Here is a tiny trained network, its code and every weight. The questions are about switching its units off for an input and a class, where a switched-off unit gives its printed mean instead of its output.

import numpy as np


def w(rows, s, z=0):
    codes = np.array(rows[::2]) - 128.0
    scale = np.full(codes.shape[1], s)
    scale[-1] = z or s
    return codes * scale


def norm(h):
    return h / np.sqrt((h * h).mean(-1, keepdims=True) + 1e-5)


def f(y):
    return y / 2 * (1 + np.tanh(0.7978845608 * (y + 0.044715 * y**3)))


def log_softmax(a):
    a = a - a.max(-1, keepdims=True)
    return a - np.log(np.exp(a).sum(-1, keepdims=True))


def net(x, mask):
    res = np.array(x, float).reshape(1, 6) / 4 @ E
    u = 0
    for l in range(2):
        y = f(norm(res) @ A[l][:, :-1].T + A[l][:, -1])
        res = res + np.where(mask[u : u + 8], y, B[l][:, -1]) @ B[l][:, :-1]
        u += 8
    return log_softmax(norm(res)[-1] @ U[:, :-1].T + U[:, -1])


A, B = {}, {}
E = w([
[89,95,149,104,192,127,106,192,112,95],'x0',
[253,155,60,157,68,167,244,236,164,104],'x1',
[190,167,162,60,139,167,177,93,164,133],'x2',
[118,77,88,187,143,91,119,114,234,43],'x3',
[63,40,74,193,192,240,134,123,137,120],'x4',
[168,110,147,170,121,154,121,155,80,100],'x5',
],0.0078)
A[0] = w([
[81,143,42,183,59,144,154,139,107,199,30],'0.n0',
[77,120,121,139,167,188,108,123,109,138,2],'0.n1',
[70,128,106,177,148,181,111,151,96,133,88],'0.n2',
[73,113,138,160,203,162,104,242,86,82,33],'0.n3',
[188,173,129,44,146,179,173,146,160,172,25],'0.n4',
[200,189,169,65,79,122,121,159,11,173,13],'0.n5',
[91,135,135,146,161,187,107,104,109,125,13],'0.n6',
[185,139,98,175,88,152,118,164,151,112,39],'0.n7',
],0.012,0.0065)
B[0] = w([
[127,150,61,173,96,190,65,124,139,242,164],'0.n0',
[172,65,208,201,107,138,147,65,167,91,160],'0.n1',
[108,70,76,123,148,123,131,106,146,187,186],'0.n2',
[103,67,85,93,102,88,93,248,55,42,209],'0.n3',
[102,100,103,33,99,174,116,123,207,105,220],'0.n4',
[176,124,195,89,114,84,215,137,42,239,253],'0.n5',
[146,161,161,132,205,148,217,50,152,173,150],'0.n6',
[126,141,143,201,155,61,188,100,156,114,192],'0.n7',
],0.014,0.0081)
A[1] = w([
[66,106,168,166,189,194,117,102,78,89,22],'1.n0',
[175,205,195,114,107,157,125,145,36,139,8],'1.n1',
[53,243,171,119,132,82,35,83,108,113,32],'1.n2',
[174,190,106,62,131,172,110,135,154,96,4],'1.n3',
[84,111,126,186,157,190,85,98,95,144,2],'1.n4',
[141,46,163,112,151,95,108,64,116,138,8],'1.n5',
[164,184,132,63,101,211,127,127,157,88,62],'1.n6',
[185,197,116,251,115,131,184,134,139,62,77],'1.n7',
],0.018,0.0023)
B[1] = w([
[144,152,168,138,205,93,202,114,110,74,204],'1.n0',
[154,198,122,4,145,87,131,143,49,186,254],'1.n1',
[55,142,38,162,10,49,51,92,181,113,197],'1.n2',
[110,118,117,130,81,195,188,153,148,86,180],'1.n3',
[113,154,135,159,172,215,146,85,109,174,197],'1.n4',
[143,159,144,103,178,95,142,74,180,88,234],'1.n5',
[72,171,186,208,62,150,187,169,122,80,207],'1.n6',
[218,115,210,89,134,164,8,133,155,133,239],'1.n7',
],0.015,0.0085)
U = w([
[243,120,187,138,95,147,29,167,179,97,98],'0',
[65,177,66,135,58,21,68,62,175,85,113],'1',
[122,122,56,203,128,206,97,99,123,222,60],'2',
[116,162,174,132,24,194,222,167,187,57,99],'3',
[93,123,156,152,245,121,212,33,133,67,157],'4',
[101,34,63,157,159,77,121,231,67,29,73],'5',
[162,200,152,16,83,76,191,141,50,199,253],'6',
],0.012,0.0018)

Each question gives the input, the list of numbers given to net, and the class t.
The units are the neurons (one row each of A and B). Each row of codes is followed by its name. A weight is (code - 128) times the scale printed after its matrix; where a second scale follows, it is the last column's (A, B and U).
mask holds one flag per neuron, layer by layer. A switched-off neuron (its flag False) gives its mean, the last column of its row in B, instead of its output. The means were averaged over made-up inputs and are rounded, as every weight is.
A unit's drop is (log p(t) with every unit on - log p(t) with that unit switched off) / (log p(t) with every unit on - log p(t) with every unit switched off).
The circuit of an input: a set's keep is (log p(t) with only the set's units on - log p(t) with every unit switched off) / (log p(t) with every unit on - log p(t) with every unit switched off). Starting from the 12 units with the biggest drops (on a tie, the unit counted first), units are removed one at a time, each time the one whose removal leaves the highest keep (on an exact tie, the one counted first), for as long as the keep stays at least 0.8.
circuit, biggest first: the units of the circuit, biggest drop first
most important unit: the unit with the biggest drop
top k neurons in layer l: the k neurons of layer l with the biggest drops, biggest first
drop of u: that unit's drop, to one decimal
input [1,7,-3,4,-4,-6], class 0: most important unit	1.n7
input [-2,0,-4,8,2,3], class 0: circuit, biggest first	[0.n4; 1.n7]
input [-8,2,1,-1,1,3], class 0: top 2 neurons in layer 0	[0.n7; 0.n2]
input [-1,8,4,-5,1,-1], class 3: circuit, biggest first	[0.n4; 1.n6]
input [3,7,-2,-3,3,-4], class 2: top 2 neurons in layer 0	[0.n0; 0.n7]
input [5,4,5,0,7,-6], class 3: circuit, biggest first	[0.n4; 1.n6]
input [-4,-8,1,1,2,-4], class 4: top 3 neurons in layer 1	[1.n0; 1.n4; 1.n5]
input [-5,6,7,0,3,8], class 3: top 2 neurons in layer 0	[0.n4; 0.n1]
input [1,8,1,0,6,-7], class 3: top 3 neurons in layer 0	[0.n4; 0.n5; 0.n1]
input [5,-4,-6,-8,8,7], class 4: top 2 neurons in layer 0	[0.n6; 0.n1]
input [-8,6,-3,-2,7,8], class 2: top 2 neurons in layer 0	[0.n0; 0.n2]
input [-1,5,-7,0,3,6], class 2: top 2 neurons in layer 0	[0.n0; 0.n2]
input [2,4,-7,0,6,-4], class 2: top 2 neurons in layer 1	[1.n4; 1.n0]
input [-5,4,-1,2,0,-5], class 0: most important unit	1.n7
input [3,-8,4,-2,2,-7], class 4: top 2 neurons in layer 1	[1.n0; 1.n4]
input [4,-4,6,7,-7,5], class 1: top 2 neurons in layer 0	[0.n5; 0.n4]
input [4,8,6,8,-5,-7], class 3: drop of 0.n4	0.6
input [3,3,0,3,3,0], class 5: drop of 0.n3	0.7
input [-7,8,-1,7,-2,7], class 0: drop of 1.n7	0.3
input [-6,8,6,3,8,7], class 0: circuit, biggest first	[1.n7]
